[134 136  71 154] -> j3
[151 153 152  83] -> j206
[108 101 181 124] -> j514
[151 153 152  90] -> j707
[151 156 148  88] -> j71
[146 150 153  91] -> j4
[134 136  83 154] -> j851
[148 154 148  85] -> j620
[148 154  82 164] -> j828
[ 83  81 144 138] -> j241
[149 152  83 154] -> j673
find: [134 136  83 154] | j851
find: [156 148] | j71
find: [148  88] | j71
find: [ 83  81 144] | j241

[110 110 140 141 125 154 152 110  99 106 103 145 136] = j336
[140 110 110 141 125 154 152 110  99 106 157 112  99] = j346
[140 116 138 147 149 108 110 156 156 128 157 112  99] = j11
[115 173 134  92 104 132 110  92 163 160 114 145 156] = j564
[152 108 110 100 107 155 152  93 100 107 103 146 151] = j634
find: [140 110 110 141] | j346
find: [138 147 149 108 110 156 156 128 157] | j11
find: [149 108 110] | j11

[ 88 113 150 139 157] -> j859
[ 96 142 136 143 151] -> j894
[104 157 150 113 139] -> j208
[ 94 128 153 141 142] -> j342
[104 121 131 121 171] -> j945
[ 91 133 159 120 168] -> j768
[138 139  84 137 155] -> j41
[ 84 139 138 143 165] -> j474
[103 111 129 137 153] -> j863
[104 107 146 140 154] -> j251
[ 96 139 149 128 143] -> j84
[ 99 118 158 124 148] -> j627
find: [ 94 128] | j342
find: [113 150 139 157] | j859
find: [139  84 137 155] | j41
find: [ 84 139 138] | j474
find: [139 149 128] | j84
find: [ 94 128 153 141] | j342
find: [159 120] | j768

[100  73  90  88 182 138 167 163 124 107 110 139  91 118 147 183 130 107
 136 101 170 130 181 156 147 162  72 129 151 166  77 115 124 146  85  77
 126  71 189  79 132 161  96 170 181 128 109 142 108  67  86 108 185 171
  95 139 132 109 105 146 173 153] : j500
[108  70  87 187 133 152 136 176 107 185 186 156 125 139 139 186 152 171
 163 144 115 133 167  83 100 133 129 101  97  70 146 146 178  86 170  92
  72 167  68 117  75 156 145 180 125  97 137 175  73 190 136 141 113  74
 134  85 160 148 176 184  96  87] : j939
[168  98 179 180 180  71 158 129 111 110  76  73  99 119 150  67 176 138
 134  83  88  86 160 121 178 119 143 155  76 117  98 130 188  87  79 183
  92 120 113 146 174 133 173 116 125 144 110  77 130  91 146  80 127 105
 139 104 140 150 116 135 149 119] : j380
[175 141 129 147 149  69  91 182 172  81  81 130  91  94 175 121 164 141
 189  83 151 105 182 173 123 123 106 131 123 134 187 184 100 116 110 179
 118  67 117  94 107 129 171  79 181 158 180 138  82 130 185 169 163 159
 119  98 146 178  94 170 144 181] : j378
[ 97  70 177  68  94  95 132  89  97 155  76 139 140  95 125 146  96 163
 107 120 182 166 155 143 161  84  91  71 178 120 129  76 167 176 135 129
 150 167 128 146 132 119 187 143  81 138 119 181  88 108  80  69 106  74
 102 189 142 146 135 121 169 177] : j479
[121 177 119 143 155  76  77 182 144  73 122 141 171 149  95  70 143 109
 161  94 156 131 170 174 104  83 126  72 142 123  72 118 157  89 112 165
 127 176 108  79 166  95 127  84 117 146  76 131  69  92 145  75 169  99
 187 151 171 119 147 189 184 147] : j590
[170  93 123 172  69 103  94 142  96  96 178 188 144 107 143 119 164 120
 164  84 141 166 152  73 156 119 180 115  82  71 100 150 185 156  89  80
 139  89  68 112 109 115 106 142 122  69 122 124  92 171 135  77  87  72
 148 154 142 110 172 181 113 137] : j836
[ 80  76 132 153 174 171 155  94  90 128 152 160 160 144 148 118  88 162
  84 190 139 128 111 181 171 135  80 113 125 121 147 158 160  86 174  75
 104 102 172 103 183  96 143 147 156 105 153 176  86 183 167 130  85 120
 105  78 157 123 175 183 179 150] : j331
find: [108  67] | j500
find: [121 178 119 143 155  76] | j380
find: [170 174 104  83 126  72 142 123  72] | j590
find: [174  75 104 102] | j331
find: [113 146 174 133 173] | j380

[131  87 121 117]  j610
[130  91 146 114]  j688
[132  79  93 123]  j733
[129  82 115 120]  j233
[134  93 170 108]  j910
[131  89 134 114]  j577
[128  84 103 123]  j77
[128  83 104 120]  j718
find: [134 114] | j577
find: [128  83] | j718

[ 82 131 180 173  93  82 129 117]  j712
[ 82 111 153 181 182 142  84  73]  j293
[ 82 150 184  91 103 118 184 122]  j759
[ 82 180 131 173 144 142  73  84]  j249
find: [142  84  73] | j293
find: [ 82 131 180 173] | j712
find: [150 184  91 103 118 184] | j759
find: [144 142  73] | j249
find: [180 131 173 144] | j249
find: [131 173 144 142] | j249

[138 163  93 116  87  79] -> j953
[149 130  88 112  92  74] -> j337
[149 130  88 112  92  75] -> j112
[130 149  88 112  90  79] -> j207
find: [149 130  88 112  92  75] | j112
find: [130 149  88] | j207
find: [90 79] | j207

[109 140 135 128  95 137 136 122 118 125  97 111 119 143 118 120 137] : j493
[106 134 117 126 106 122 119 117 128 111 102 116 117 145 126 140 126] : j456
[113 146 156 131  83 155 156 128 107 143  93 107 122 154 110 129 149] : j21
[122 119 117 128 111 102 116 117 145 126 140 124 119 150 118 136 137] : j73
[120 150 176 133  76 170 175 134  98 160  92 105 125 156 103 122 159] : j507
find: [117 145 126 140 126] | j456
find: [ 95 137 136] | j493
find: [156 131] | j21
find: [122 119 117 128 111 102 116 117 145 126 140 126] | j456
find: [103 122] | j507

[103 119 174  96  95 119 115  80 149 142 148 119 129 111 145 147 127 135
 163 154] = j973
[103 119 145  96  95 119 115  80 149 142 148 119 129 111 145 147 127 135
 163 154] = j355
[ 78 149 138 140 159 141 108 126 121  96 124 142 150  95 139  90 134 130
 131 154] = j226
find: [103 119 145  96  95 119 115  80 149 142 148 119 129 111 145 147 127 135
 163 154] | j355
find: [103 119 174  96  95 119 115  80 149 142 148] | j973

[140 146 122 124 157 143 113 102 135 103 142 154 148 118 118 169 132  95
 127 142 150 128 150 139 159 183] = j161
[170 114 114 123 159 110 115 117 116 104 129 144 130 125 126 152 149 117
 109 139 147 135 139 136 148 141] = j686
[158 102 116  99 173 123 103  99 113  85 139 140 146 123 124 171 144  98
 112 148 157 130 143 137 157 172] = j521
[129 144 130 127 126 152 149 117 109 139 154 126 147 125 124 169 141 100
 120 142 154 130 141 131 144 179] = j310
find: [103 142 154 148 118 118 169 132  95] | j161
find: [140 146 123 124] | j521
find: [143 113 102] | j161
find: [122 124 157 143 113] | j161
find: [129 144 130 125 126 152 149 117 109 139] | j686
find: [143 113 102 135 103 142 154 148 118 118] | j161
find: [118 169 132  95 127] | j161

[145 148 155 125  77  76  76 171 168 157  97 147  92 119 174 179 139] -> j136
[162 147 175  81 112 156 153 102 162 111 165 151 120 122  82 152 173] -> j242
[136  88 118 167 177 149  84 131 138 168 160 168 145 107 123 101 152] -> j763
[119 119 118 141 123 131  86 143 169  89  81 118 171 109 106  99 143] -> j764
[166 152 136 159 123 135 118  98 143 143 111 138 149  90 142 117 143] -> j40
[162 147 175  81 112 156 173 102 162 111 165 151 120 122  82 152 173] -> j807
[136 124 118 167 177 149  84 131 138 168 160 168 145 107 123 101 152] -> j441
[101 154 162  99 158 176 128 143 125 154 149 131 163 137 111 138  97] -> j482
[166 152 136 159 123 135 118  98 143 143 111 138 149  90  78 121 148] -> j100
[ 82 157 161 132 105 168  81 149  90 143  98 117 111 143 143 138 142] -> j209
find: [ 86 143 169  89  81 118 171] | j764
find: [ 98 143 143 111 138 149  90 142 117 143] | j40
find: [124 118 167 177] | j441
find: [162 147 175  81 112 156 153 102 162 111 165 151 120 122  82 152 173] | j242
find: [ 76  76 171] | j136
find: [143 169  89] | j764

[130 174 148 129 172 131 130 150 129 132 131 130 130 128 136 129 128 129
 128 131 129 128 128 134 128 135] = j177
[128 140 129 148 172 132 130 152 135 151 130 181 131 128 141 148 128 130
 129 139 129 128 131 131 128 131] = j429
[132 130 129 138 154 133 132 139 133 143 130 156 132 128 138 138 128 131
 128 137 131 128 130 128 128 129] = j323
[130 150 129 148 172 132 130 152 135 151 130 181 131 128 141 148 128 130
 129 139 129 128 131 131 128 131] = j492
find: [128 140 129 148 172 132 130 152 135 151 130 181 131 128 141 148 128 130
 129 139 129 128 131 131 128 131] | j429
find: [130 150 129 148 172 132 130 152 135 151 130 181 131 128 141 148 128 130
 129 139 129 128 131 131 128 131] | j492
find: [130 150 129 148 172 132 130 152] | j492
find: [138 154 133 132 139 133 143 130] | j323
find: [139 133] | j323
find: [128 137] | j323
find: [130 129 138 154 133 132 139 133 143 130 156 132] | j323

[ 67 185 134 185 176  85 126 142 134 126 187 104 188  81 178] -> j697
[125 105 182 166  93  67 128 188  97 118 133 126 162  81 172] -> j575
[185 146  73 135  85 112 170 111 105 172 151 144  81 123  95] -> j388
[ 83 154 170 164 157 104  74 100 174 183 187 112 172 160  68] -> j464
[ 91  92  81 150  83  93 143  85 171 147  91 158 119 114  98] -> j732
[185 150  92  81  83 112 170 111 105 172 151 144  81 123 145] -> j765
[125 105 182 166  93  67 128 188  97 118 133 126 162  81 181] -> j127
find: [125 105 182 166  93  67 128 188  97 118 133 126 162  81 172] | j575
find: [ 92  81 150  83] | j732
find: [185 150  92  81  83 112 170] | j765
find: [157 104] | j464

[127 154 172 114 118 133 149 147 144 102 122 153 128 123 166 112 121]  j372
[136 135 107 137 145 141 130 125 124 130 135  99 113 168  78 120 133]  j58
[128 135 107 137 145 141 137 113 124 130 135  99 113 168  78 120 133]  j472
find: [136 135 107 137 145 141 130 125 124 130 135  99 113 168  78 120 133] | j58
find: [147 144 102 122 153 128 123 166] | j372
find: [128 135 107 137 145 141 137 113 124 130 135  99 113 168  78 120 133] | j472
find: [144 102 122 153 128] | j372
find: [144 102 122 153 128 123 166 112 121] | j372

[142 121 138 124 129 134 127 136 113 124]  j109
[126 124 117 138 141 123 132 119 127 109]  j86
[117 135 115 141 139 127 129 131 128  73]  j199
[117 134 127 134 132 125 123 129 128 137]  j791
[124 134  99 169 132 124 118 126 122 150]  j220
[121 138 123 129 132 124 133 130 130 159]  j356
find: [121 138 124 129] | j109
find: [121 138 123 129 132 124 133 130 130 159] | j356
find: [134  99] | j220
find: [169 132] | j220
find: [127 136 113] | j109

[133  95 121 111 119 137 121 130 124  80] : j268
[131 142 140 103 134 121 121 104 127 157] : j473
[101 118 146 131 128 136 171 144 121 141] : j383
[129 139 152 129 101 118 144 131 128 136] : j852
[137 150 143 157 149 128 138  91 112 129] : j724
[136  87 111 128 123 121 138 105 126 146] : j517
[153  82 140 153 122 141 117 124 129 125] : j834
[120 128 124 131 124 150 135 128 134 125] : j803
[144 118 100 128 134 133 137 136 130 101] : j424
[114 167 123 143 140 135 157 124 134 141] : j402
find: [149 128 138  91 112 129] | j724
find: [133  95 121 111 119 137] | j268
find: [118 100 128] | j424
find: [143 157 149] | j724
find: [101 118 144 131 128 136] | j852
find: [152 129 101 118 144 131] | j852

[113 177 174 122  77  87 151 167 165 156 149  76 144 127  81  82 114 151
 144 131 161  90 121 166 142 128  95 114 134 107 157 103 122 164 126 159
 109] = j684
[116  90  76 162 166 169  95  75 132  90 132 172 108 148 162 171 129  85
 165 170 106 149 166 175 173 136 156  83  85 182  89 136 106  96 169 182
 135] = j742
[116 165 148 148 118 128  76 131  91 114  90 111 173 174 139 138 113 105
 134 142 137  84 131 122  98  96 104 143  89 179 177  84 106  92 106 175
 137] = j35
[116 114 130 100  90 152 135 109 132 173 156 146  82 120 124 153 125 128
 174 113 116  90  76 162 166 169  96  75 173 161 148 179 143 108 106 110
 143] = j47
[175 105 112 166 121  84 140  99  78 147 125 134 146  80  76 109 163 126
 182 180 132 160 109 166 137 100 118 127  85 155  97 177 160  89  79 125
 176] = j527
[176 133 111  97  81 126 119 108 132  90 132 172 108 148 162 171 129  85
 165 170 181 149 166 175 173 136 156  83  85 182  89 136 106  96 169 182
 135] = j824
[176  94 158 128  91  76 114 173 148 131 111 118  90 123 126 154 106  78
 165 112  80 167 103 101 146 131 100 154 165 171 108 131 110 102 171 114
 135] = j2
find: [116  90  76 162 166 169  96  75] | j47
find: [105 112 166 121  84 140] | j527
find: [128  91  76 114 173 148 131 111 118  90] | j2
find: [ 84 140  99  78] | j527

[133 142 124 148 169 107 138 114 113 148 132 160  91 114 123 170 116 118
 115  95 140 150 129 107 106 137 133 155 180  95 131 148 152 129 131  94
 135 189 130]  j79
[129 150 142  97  97 160 107 134 120 128 155 125 122 102 165 149 112 103
 147 142 123 127 131 142 133 140  90 109 126 189 129 141 146 134  86 131
 113  92  99]  j562
[129 108 155 109 147 121 118 110 138 121  87  97 120 110 117 130 112 131
 154 133  91 160  88 107 153  87 141 131 135  96 134 111 162 117 151  99
 158 120 144]  j727
[126 163 138 118 155 109 123 132 147 124 134 143 144 109 140 115 100 143
  89 112 136 161 126 162 149 110 122 140 127 129 116 146  95 106 158 115
 136  96 123]  j439
[180  93 160  86 110 130 131  99 143 125  99 161 100 114 136  93 148  85
 149 151 132 135 149 114 126 113 108 155 116 114 162 118 121 144  86 129
 105 139 137]  j269
[145 122 133 117 102 110  89 119 141 158 106 131 113 113 123 159  74 138
 137 127 180 121 114 126 125 133 161  74 117 109 121  91 128 116 128 157
 137 131 144]  j318
[126 163 138 118 155 109 123 132 137 124 134 123 144 109 140 115 100 143
  89 108 136 161 126 162 149 110 122 140 127 129 116 146  95 106 158 115
 131  96 123]  j609
[120  75 104 146 144 130 116 114 103 143  94 114 143 142 117 155 109  96
 112 130 124 106 185 154  98 145 148 106 140 132 111 123 128 172 135 106
 126 101  81]  j205
[140 128 168 132 160 147 150 133  77 119 123 158 124 127 124 109 135  86
 143 141 130  82 109 109 112 100  94 105 126 168 121 118 171 124 131 149
 107 121  82]  j45
find: [121 114 126] | j318
find: [180  95] | j79

[164 149  77  94 145 137  94 128 145 171 150] = j528
[110 121 144 148 131 126 151 130 116 123 112] = j838
[139 138 117 114 127 135 112 128 137 141 130] = j625
[120 127 135 127 117 130 132 127 116  86  91] = j90
[116 120 130 129 127 130 143 112 112 123 116] = j659
[127 128 119 118 121 130 134 118 129 137 118] = j406
[121 130 134 118 129 137 120 127 116 127 116] = j621
find: [112 123 116] | j659
find: [121 130 134 118 129 137 118] | j406
find: [132 127 116  86] | j90
find: [114 127 135 112 128 137 141] | j625
find: [120 130 129 127 130 143 112 112 123] | j659

[ 88 153 108 140 155 129 117 136 123 117 132 125 136 155 145 178 115 160
 128 155 108  91 135 132 121 137 145 120 140 118 112 142] -> j267
[ 86 118 139 140 158 132 114 124 141 108 154 184 114  80 119 145 123  86
 122 126 156 130 123 158  91 129 133 119 154 128 147 152] -> j118
[ 94 149  76 134 136 117 125 117 129 123 136 155 132 189 166 185 132 184
 130 153  97 105 147 111 140 133 108 106 133 112 118 122] -> j698
find: [114 124] | j118
find: [136 117 125 117 129 123 136 155 132] | j698
find: [133 119 154] | j118
find: [118 112] | j267
find: [125 136 155 145] | j267
find: [ 88 153 108 140 155 129 117 136 123 117 132 125 136 155 145 178 115 160
 128 155 108  91 135 132 121 137 145 120 140 118 112 142] | j267
find: [137 145] | j267

[106 154 117 120 121] = j349
[157 142 105 115 145] = j588
[145 126 130 143 136] = j869
[142 143 126 123 148] = j134
[113 126 133 127 111] = j811
[120 107 183 153 160] = j882
[133 128 140 130 121] = j221
[142 143 126 118 148] = j193
[129 111 124 156 143] = j382
[126 127 113 133 125] = j140
[106 117 154 150 111] = j393
[145 126 130 108 136] = j171
find: [113 126 133 127] | j811
find: [106 117 154] | j393
find: [106 117] | j393
find: [127 111] | j811
find: [154 150 111] | j393

